Each row is followed by its class.
[ 312  -34  154  341 -210  -37  509   72  237 -128   85  -81 -113 -232
  -35 -198   61  150 -113   51    9  -39  319   59  200 -170 -205   80
  124  -58 -281   86    4 -148]
M
[ 586  117   92  346  187 -250  197   11  518 -693 -144  -45  332 -207
 -235    6 -354   76  374 -174 -172  177  565 -276  867  128 -352  -94
  146   31   85  200  182 -642]
K
[ -25  -71  117   60  -83  -30  170  -26   48 -141  146  100  -27 -225
  -37  -55  147  142  112  -45  -58   30  287   54  212  147 -243   21
   67   84   -3   78 -132   44]
E
[ 132   13  -96  -39   48 -201   74  -52  182   15   30  -74  107 -108
  -85   22  -11   20 -164  -48  -55  -53   36  216  122   30   92 -111
    3 -184  180  143  239  129]
Y
[  78  -49   80 -125  221 -195  -12 -102 -251  124  116   10  163 -104
  -83  126   -9 -207  -71   70  -45  -33  -65  196   77  -84   40  -27
   -5 -110  251  196  186   56]
A
[  42    3   88  -51   73  159  281   41   -7   -7    2  -68  208  -84
 -208 -179   59   62  -72 -187   73 -164  120  -12  391 -209  101  -68
  -41  189  183  397  114  168]
S
[ 101 -149   -5 -219    7   45 -136  -62  139   81  115  -69  -99 -310
  -48 -455  -65 -122  -17  -93    0  140  323 -236 -160 -247   23   82
   19    7  421  188   35  291]
R
[ 208  -31  167  180   -5   37   72   -7  119  118   42    0   -1 -112
    6   -7   25   18 -232   12   67  -18   95  120  247  -10 -305  -89
   63 -135 -165  -17  141  -96]
Y
[ 209  -63   96  175  164  -81   37   56  -13  203   45    0  -50 -162
 -136  -94  199  -34 -181 -137   71  -69  201   99  248  -23 -310 -159
    7  -72  105   67  173  121]
R
[  61  149  106  -13  -12   36 -273   46  -28 -249   38   57  254 -133
 -186  -31 -471 -160  210  -77  114 -188 -167 -331  207   64  434  140
  112 -135  220  448  232 -157]
Y
[  54   38   -5  172   39   37   86   58 -106   60   -2   23   -7 -165
   26   36  117   59  -50  -36   30 -127  106  138  249   48 -264    9
   50  -93 -264  108   43 -108]
E
[ -71   27  -36   23 -105   24   99  141 -172  -96 -172  -12  140   88
  -41   69 -157    5   72  -37   61  -49 -197 -103   93  116  184   41
    2  -87  -62  146   -3 -157]
M
[  79   68   75  136   57  -41  -35  -13   49  150   37    4   24  -90
   21   75   20  -62  -92   56  -37  -37   46   80   81    3  -97   21
   47  -89 -129  105   59 -114]
Y
[ -23   76 -209 -119  143   58  306  109 -347 -282 -131  -71  345   30
  -66  158 -427 -105   81 -181   40   21 -203  138  216    2  346   34
  -56  -87  146  178   92   -1]
M
[ 446 -300  -50  312  -26  -64  212 -137   63  112  -81 -149 -110 -113
  308  -76   77   12 -382 -120  -83  114  279  298  -72   27 -689    6
  301 -399  -54 -268  186 -226]
C
[ -31   13  188  222   -6   95  -47   84  -71 -198  -70   12  111 -135
  -51  181   -2  -40  136 -212  -73  -56   39 -120  237  151  144  155
   46  119    8  156  -74 -122]
Y
[ 128   -3   90  253  -67 -142  251   64   88   13 -135  123  -32    3
   -6  197  361  120  -83  102  -42   72  235  148  356  -18 -567  -23
   50  -22 -246   16 -240 -198]
X
[ 182  -43  101  137   71   56  102  -30   62  215   92  -14  -59 -204
   32  -52  151  -62  -79  152  -13   91  193  124  152 -207 -382   40
   69  -78 -207  234  -80 -105]
K
[ 103  247  -23  145  143   84  281   49   49  169   84 -103   50 -132
   73   16  -94   19 -163  -59   11   36  -47  261  190 -273 -392   19
  137   16 -343  110  312 -404]
Y
[-377 -148   43   48  248 -274 -117  -14  106  542  -49 -170 -176 -150
  212  106  818   19 -343   20 -203  104  207  517 -366   70 -125  -96
 -189 -126   54 -133 -296  475]
Y
[ 200 -118  568  328 -205  832  573  -70  150 -264   32 -164 -230  435
   22 -196   83  287 -264  -85  159 -194 -118 -477  140 -529 -155   34
  372  502 -565  114  139 -329]
J
[  81 -163  215   86   44   80 -344 -181   30   44  161   59  -26   15
   64 -404 -364  -61  148   53  130  146  146 -295  120  -31 -147  125
   23  143  261  171   10 -235]
M
[-137  -27  302  202  106  -27  115  118 -156   78 -144  -69   58   28
  -17  225  346   50   -8   32  -44 -176 -157   26  321   64  -75   17
  -95   44 -326  264  -23 -230]
E
[ 194 -174  288  198 -382  167  308   49  -27  122   20 -522 -318 -127
  148 -410 -249  186 -389  -27  210 -291  -34 -249 -396 -170   41  -94
  395  -72 -290 -440  491 -275]
A
[  20  178 -385 -283  533  169 -487   63 -592 -503  114  296  264 -424
   -4  101 -648 -537  288 -641  -37  410  192  134  481  193  416  326
 -156 -273  756  333  -34  311]
M
[-324  309  -24  148 -339 -211   61  218  106 -124 -237   63  199    6
 -381  226 -289  177  276  -83    0 -162 -377 -148  837  476  517   88
 -199   34   39  219   77 -309]
U
[-116  -58  112  183  -37    0 -211   21 -367  172  -64   73 -163  -68
   55  199  135 -117    4    6  -20   49   40  -42   49  194   22  119
 -110  -79 -109   63 -241  -68]
F
[ 202   53   68  250   -7  -42   34   13 -237   74  -32  -27  -12  148
  -40  189 -182    3  -74   28   95  -11 -130   46  314   93 -282 -104
   54  -62 -137  -55  137 -330]
F
[ 101 -420  504   58 -251    5   11  -47 -212   14  124 -279 -266   88
  114 -216  106   19 -312  -11  -35 -206    2 -210 -225  -31  241   37
  211   72  229  -40   92  157]
X
[ 343 -212  603  448 -239  223   41  123  175   53  -20 -230 -381  309
   26 -249  496  166 -229  107  277 -306  109 -400 -189 -173 -170 -166
  171   38 -272 -354 -143   30]
V
[  82  -97  134   -7    7 -108   93   72    1 -195   51  -83   93  -48
 -163  -58 -147   18  -13 -106  -14   -4  -51  -13  246   61  282   11
  -44  -28  275  246  140   85]
F
[ 384   40  256  464  -33  -38  234   78  402  157    2  -60   -8   44
 -227  -64  297  162  -83  122  112 -208  151  -48  276 -146 -482 -229
  156    0 -253   70  107 -252]
U
[  86   17   79   11   -8    4  284   72   81 -180  -42  -61   60  -35
   48  -50  -39   91  -55  -68   12  -73  107   90  178  -47   53   58
  139   62  -33  220   78  -90]
Y
[ 344 -115  325  128 -216   89  158   21  270  -71  153   -3 -275   45
  -86 -434  159  219 -105   22  112   84  280 -360  340 -164 -444   -4
  243  114 -155  304    5  -56]
U
[ 219 -139  287   40 -226  190  146 -113  -64 -224  170  -10 -117 -126
   52 -134 -159  -32  -64 -158  -53   56  162 -114  245  -62 -100  140
  236   68  123   76  123 -171]
U
[  22  -58  131   43    8  154  -22   -6  -42  -37   51  -18   23  -99
  -31 -129  -78   -5  -63  -88    4  -50   35  -78  165   -2   34   12
   27   52   19  108   80    0]
J
[  48 -121  134  104  228 -102   85 -101 -114   67   -2  -46   66  133
   12   40   44  -68 -182 -113  -72   67  -98   93  261  -31 -163   37
  -35  -86   93  152  202  -69]
C
[  97 -207  171  -40  -14   58   29 -191 -171  193   38   16  -41  -28
    1   52   97  -62 -161    9    5   75    6  114  305  -58 -276  -79
   -3   15  111  219  121 -100]
K
[  33 -127  130  -61  -88   19  146   43 -115   17  -75 -134    9   95
  -36  -85   17   96  -82   80   74 -167 -120 -159   27  -65  171   11
  125   70  -73  221  118  -30]
A
[  10   32   65  -34   67  -27  -20   74   70 -139   10  -25  131 -103
 -128  -82 -132  -14   84 -108   46   18  -21 -100  145   58  155    0
   -8  -41  104  235    6   92]
S
[ -55  202 -253  -79  345  -17  110  243 -354 -177 -264  281  551   83
 -284   98 -513 -128  350  -74  271 -160 -224  -53  617  248  287  -19
 -242 -145  -23  535   64 -129]
E
[ 116  -53  235  334   14  114  -13   43  172  292  -81  -73 -124   50
    6   19  474   68 -121   20  -72 -110  230  -93   86 -144 -275  -34
   70  156  -70   45  -92 -240]
X
[   3   60   16  263  -84  146  326  164  123  -73 -136  -44   71  -21
  -91   45   72  179  107  -99   91  -30  -72  -63  318  -16 -107  105
   29   54 -230  171  -23 -305]
C
[ 142   14  125  150  104  -19 -118    6   49  110   17    4   14   39
   62   32   46   -6  -99   82   43  -75   79   26   73   58 -188  -91
   76  -68 -181   15   48 -108]
Y
[ 253  -74  179  171  -97  -23  -44  -91   87  212  114  -80 -279 -128
   67  -92  206  -41 -129  122   -5  -13  317   31  -20  -92 -291  -76
   91  -22  -22 -130  -45  -59]
K
[ -56   10  136  164  161 -227  241    3  467   52 -220   22  188  129
 -222  137  430  125  -52  -43 -115  -36  -31  127  321   14   20 -145
 -232   47   11  284   21  -53]
S
[ 115 -214  138   98 -216  -50  126   36 -115   65   79 -179 -237  -37
  107 -215  311  108 -285  -27  -47 -163  220   53 -117   16   -8   34
  163  -65   11 -139  -95  377]
V
[ 179 -170  290  284   35  -68   65   36  219  302  -47 -166 -366  224
  209 -217  388  184 -274  200   -5   23  131  -67    6 -138 -524  -20
   96  158 -474  -39  -40 -174]
R
[ 160  -11 -317  173   96  -44 -274  -29 -164  245   75  218   85 -377
  235   82 -158 -160 -127   20  -41  380  -62  325  138  149 -758  160
  -46 -481 -626   -1  -65 -170]
S
[ 256  126   60   95  121   22  695   60 -208 -562 -108 -162  284  325
  -76  212 -449   83  -20 -159   54 -210 -171  130  485  -11  258  -82
  204    9  -37   30  322 -246]
V
[  57  -31   95   62   -9  125   84  -18  221  -90  131  126  -23 -189
 -160 -188 -194  114    5 -114   93  254    6  -71  427   73 -241  -13
   -4    2  -29  206   88  -74]
J
[ 150    7  149  122   60   11  251  -41 -239 -245   23  -57  143   79
  -30   -6 -333  -36  -42 -149  -25  -91  -28  -52  424  -11  139   51
   72   23   34  252  317 -317]
M
[ -50  -19  103   73 -163  229   65  129   -2  -35  -82   93   35 -151
 -142  -74  151   30   -8 -152  147 -179   64 -113  141  -26  155   20
 -109   78  -85  103 -122  177]
S
[ 186   31   84  152   54  -64   75   31   99   45   43  -72   27  -16
  -98  -11  -33   44  -85  -12   22  -14   46   90  200  -57 -185 -105
   40  -24   62   46  186 -167]
F
[-207  301  251  208 -142 -120  158  501  833  691 -324 -352 -146  433
 -532 -121  899  581 -187    2  208 -320 -383  -11  413 -188 -244 -550
 -225  592  125  -13  260  -96]
M
[  29 -101 -125  -87   18  -29  159   45   29   -8  -22   -7   59 -170
  -94  -12   30  -11  -69  -94  -29  153   31   95  194   12   38   -5
 -143 -131   86   88  -32  261]
R
[ 184  160   93  300  -96   13   86  145  180   99 -101 -131  -25   13
  -65  -38  154  144  -35   74  124 -208   58 -154  224  -69 -134  -37
  138  -39 -282  218   25 -260]
Y
[   7   -8   -4   55   82 -116  156  -49 -115   23    2   -2  -54    3
   73   51   13   40  -91  -33   10   67  -93  310  317  -40 -152  132
    3  -34  -44  213   67  -93]
V
[  43  -95   64   17 -130  176  294  -11 -234  -13  -16  -45 -105 -105
   -5 -111 -203   44  -40  -57  196   -8   39    6  261  -67  -17   21
   43   84  -99  171   59 -114]
K
[-115   88    7   48  201 -253  -84   21  -57   63 -107   53  209  144
 -197  192   73  -95  101  -46    9  -94 -217    7  173  104  128  -51
 -160 -104  236  205  119  -74]
C
[ 269  -69  233  315 -228  123  -63   86   29   -4   49  -11 -129  -60
   66 -152  -28   67  -74   78   61  -86  139 -287  196   92 -144  142
  189  -58 -377  123  -92 -140]
Y
[-124  -69  144   29   69   22  -43   26  109 -135   15   20  107 -120
  -57 -180  -66   -3   39 -129  -25  -36  -40    0  167    8  209  148
  -50   97  199  264   43   36]
J
[  96   82  226  179   55  -51  346   61   56    6  -85  -80   43  130
 -198   45  137  118 -118  -44  137 -242   37   89  284 -161  -75 -207
   47   87   93  169  251 -223]
F
[  99   28  -92  115  127  -27    0  -29   30  144  -71  116   67 -156
 -124  112   19  -27   66  -15  -18  -38   74   99  268   62 -212  -18
  -54  -27  -52  246   78 -129]
E
[ 457   22 -116  135  107   55   63  -48  573  -14  221 -135  -27 -280
   54 -453 -227   92 -139  -88 -172  346  326   28  209 -217 -588   52
  214  -33  -44   38  240 -183]
J
[ 419 -349  593  277 -644  296  457 -199  758  -33  113 -158 -161  344
 -388  -87  300  372 -346   79 -143  -11 -150 -498  153 -238 -255 -240
  206  275  -23  -97  282 -116]
F
[-103  -41  122   40  110  -40  235   59  107  -20    9  -37   28  173
 -180  -97  274  100 -114 -105  119  -98 -115   27  110 -147  113  -44
  -94   10  160  192   53  281]
C
[  24   71   97   53   55   39   58   76  163 -161  -37   98  147   12
 -166   -7   -5   58   98  -36  128  -89   77  -93  279   32  151  -48
  -51   55   38  232  -37   43]
Y
[  97 -169  143   -5  -46   85  150   26 -110 -137   84 -120  -48  -43
   71 -128 -133   96 -139  -50   -5    1  112  -69   93  -21  -10    9
  189   30  -26   69   71   -2]
X
[ 116  449 -314  238  423    4  167  221 -237   56 -244 -138  506  238
 -132  255 -396  -97  153   53  133 -394 -338   88  290 -139  128  -96
   55 -110 -412  321  316 -506]
U
[  29   43   -2   97    2  -16  142  104   25  -66 -122   10  124  -19
 -160  -31    2   39  125  -55  -30 -123   70 -138  347   82  142   60
  -98   53    1  247  -41  -21]
E
[ 131  -27   15  150   21  -69  143   34  348 -150  -82  -94   10 -185
  -90 -176  156  111   86 -239  -43   74  312  -58  289  -59 -138   37
   46   77  306  159   30 -100]
R
[  82  110 -105   32   13   11  372  128  128  -88  -99   29  248   14
 -322  -16  -80   75    8 -115   73 -102  -54  -46  481  -55  155  -32
 -103  -56   95  288  165   41]
C
[-162 -133  114   23   49   73   73  120   90   40 -180  -19   -7   52
 -233  -85  303  102 -122 -168   58 -213  -12  -88   32   75  387 -156
 -172  129  127  174    2  380]
J
[-145  -13  -29   16  114  -87  110 -132 -232   89 -134  -86   76  168
   11  293  192  -96 -147  -35 -153 -135 -160  141   54  -93  175    7
 -109    7   36   73   78   39]
R
[ -22 -113   22  185 -254  129   88  118  146 -303 -105    7   39  -80
 -104 -115  348  138  274  -99  -43  -61  165 -304  167  -58  228  253
  -70  210  -79  361 -400   81]
K
[ 253  275 -274  -63  -70  -65  -57  -72 -104 -277  170  348   70 -339
 -315  209 -305 -154  191 -124   71  353  189  -32  819  143  -62  109
 -123 -301  246  381 -181  214]
Y
[ 182    9   91  191   68  -84   45   58   78  105   -2  -30  -98  -31
  -83   12  256   84  -97   12  -30  -49  317   69  190  -13 -228 -136
    4   66   -5   41  -14  -19]
F
[  91 -131  330  242  -59  -45   34    9   27  181   59    2  -28  -38
  -86  -26  205   26  -41  122   56 -126   66 -146  101   66 -193  -72
    4  -69 -135   48   34 -166]
C
